Below is a small trained network, with its code and all its weights. Each question gives an input and a class and asks what happens when units are switched off, that is, made to give their printed mean instead of their output.

import numpy as np


def w(rows, s, z=0):
    codes = np.array(rows[::2]) - 128.0
    scale = np.full(codes.shape[1], s)
    scale[-1] = z or s
    return codes * scale


def f(y):
    return np.maximum(y, 0)


def log_softmax(a):
    a = a - a.max(-1, keepdims=True)
    return a - np.log(np.exp(a).sum(-1, keepdims=True))


def net(x, mask):
    res = np.array(x, float).reshape(1, 3) / 4 @ E
    y = f(res @ A[0][:, :-1].T + A[0][:, -1])
    res = res + np.where(mask, y, B[0][:, -1]) @ B[0][:, :-1]
    return log_softmax(res[-1] @ U[:, :-1].T + U[:, -1])


A, B = {}, {}
E = w([
[208,48,69,139],'x0',
[254,173,178,148],'x1',
[132,189,41,188],'x2',
],0.0098)
A[0] = w([
[117,179,36,179,115],'neuron 0',
[122,20,183,36,99],'neuron 1',
[122,248,202,106,79],'neuron 2',
[163,51,118,126,166],'neuron 3',
[205,186,156,123,17],'neuron 4',
[40,122,83,94,86],'neuron 5',
[169,80,93,165,77],'neuron 6',
[181,173,159,155,40],'neuron 7',
[15,62,80,113,91],'neuron 8',
[168,71,92,148,61],'neuron 9',
[79,92,105,111,253],'neuron 10',
[129,40,216,55,132],'neuron 11',
[163,67,72,145,101],'neuron 12',
[127,197,33,151,81],'neuron 13',
[197,83,80,101,48],'neuron 14',
[135,142,61,217,86],'neuron 15',
[184,79,100,119,114],'neuron 16',
[79,107,106,127,64],'neuron 17',
[47,236,190,103,69],'neuron 18',
[71,254,160,109,28],'neuron 19',
[175,90,84,101,77],'neuron 20',
[35,89,53,122,34],'neuron 21',
[200,198,172,162,94],'neuron 22',
[164,81,99,154,63],'neuron 23',
[123,181,71,212,27],'neuron 24',
],0.009,0.0053)
B[0] = w([
[137,193,209,28,232],'neuron 0',
[125,205,205,65,241],'neuron 1',
[86,67,49,82,226],'neuron 2',
[82,140,79,95,214],'neuron 3',
[162,71,171,155,198],'neuron 4',
[182,82,140,147,219],'neuron 5',
[84,97,91,94,181],'neuron 6',
[208,31,162,153,185],'neuron 7',
[185,94,145,139,255],'neuron 8',
[109,112,113,92,176],'neuron 9',
[182,135,113,178,254],'neuron 10',
[131,192,175,74,253],'neuron 11',
[78,115,103,82,196],'neuron 12',
[133,162,214,28,217],'neuron 13',
[102,100,101,92,187],'neuron 14',
[122,160,183,58,209],'neuron 15',
[87,104,72,94,198],'neuron 16',
[139,109,140,132,164],'neuron 17',
[103,76,62,84,236],'neuron 18',
[82,70,78,66,210],'neuron 19',
[81,102,99,115,174],'neuron 20',
[225,38,173,171,216],'neuron 21',
[190,52,121,135,244],'neuron 22',
[77,93,101,90,168],'neuron 23',
[117,157,224,1,195],'neuron 24',
],0.0084,0.0062)
U = w([
[253,34,146,171,108],'0',
[6,67,47,100,98],'1',
[125,228,202,90,87],'2',
[144,169,87,176,251],'3',
[95,162,109,215,101],'4',
[97,135,113,233,103],'5',
],0.013,0.019)

Each question gives the input, the list of numbers given to net, and the class t.
The units are the neurons (one row each of A and B). Each row of codes is followed by its name. A weight is (code - 128) times the scale printed after its matrix; where a second scale follows, it is the last column's (A, B and U).
mask holds one flag per neuron, in row order. A switched-off neuron (its flag False) gives its mean, the last column of its row in B, instead of its output. The means were averaged over made-up inputs and are rounded, as every weight is.
A unit's drop is (log p(t) with every unit on - log p(t) with that unit switched off) / (log p(t) with every unit on - log p(t) with every unit switched off).
The circuit of an input: a set's keep is (log p(t) with only the set's units on - log p(t) with every unit switched off) / (log p(t) with every unit on - log p(t) with every unit switched off). Starting from the 12 units with the biggest drops (on a tie, the unit counted first), units are removed one at a time, each time the one whose removal leaves the highest keep (on an exact tie, the one counted first), for as long as the keep stays at least 0.8.
units of the circuit, in order: the units of the circuit, biggest drop first
unit that matters most: the unit with the biggest drop
top k neurons: the k neurons with the biggest drops, biggest first
drop of u: that unit's drop, to one decimal
input [1,-1,-3], class 3: top 4 neurons : neuron 0; neuron 13; neuron 24; neuron 15
input [6,-6,7], class 2: units of the circuit, in order : neuron 0; neuron 13
input [4,-4,3], class 0: units of the circuit, in order : neuron 21
input [-6,6,6], class 0: top 3 neurons : neuron 22; neuron 7; neuron 4
input [-7,-1,6], class 1: top 3 neurons : neuron 19; neuron 18; neuron 2
input [7,-1,-8], class 2: top 2 neurons : neuron 1; neuron 11
input [-8,8,1], class 0: top 3 neurons : neuron 22; neuron 7; neuron 4
input [-6,0,-6], class 1: top 2 neurons : neuron 18; neuron 2
input [2,1,3], class 3: top 2 neurons : neuron 1; neuron 11
input [1,-3,-2], class 3: top 3 neurons : neuron 22; neuron 7; neuron 4
input [-6,-2,7], class 2: top 3 neurons : neuron 0; neuron 13; neuron 24
input [-6,2,5], class 1: top 2 neurons : neuron 2; neuron 19
input [-1,0,2], class 3: top 2 neurons : neuron 1; neuron 11
input [6,-1,-7], class 2: unit that matters most : neuron 1
input [-3,-7,7], class 0: top 3 neurons : neuron 21; neuron 5; neuron 8
input [-6,-5,-7], class 2: top 2 neurons : neuron 1; neuron 11
input [-4,-6,8], class 2: drop of neuron 0 : 0.3
input [3,-2,-3], class 3: drop of neuron 24 : 0.2
input [-8,-8,8], class 0: drop of neuron 21 : 0.7
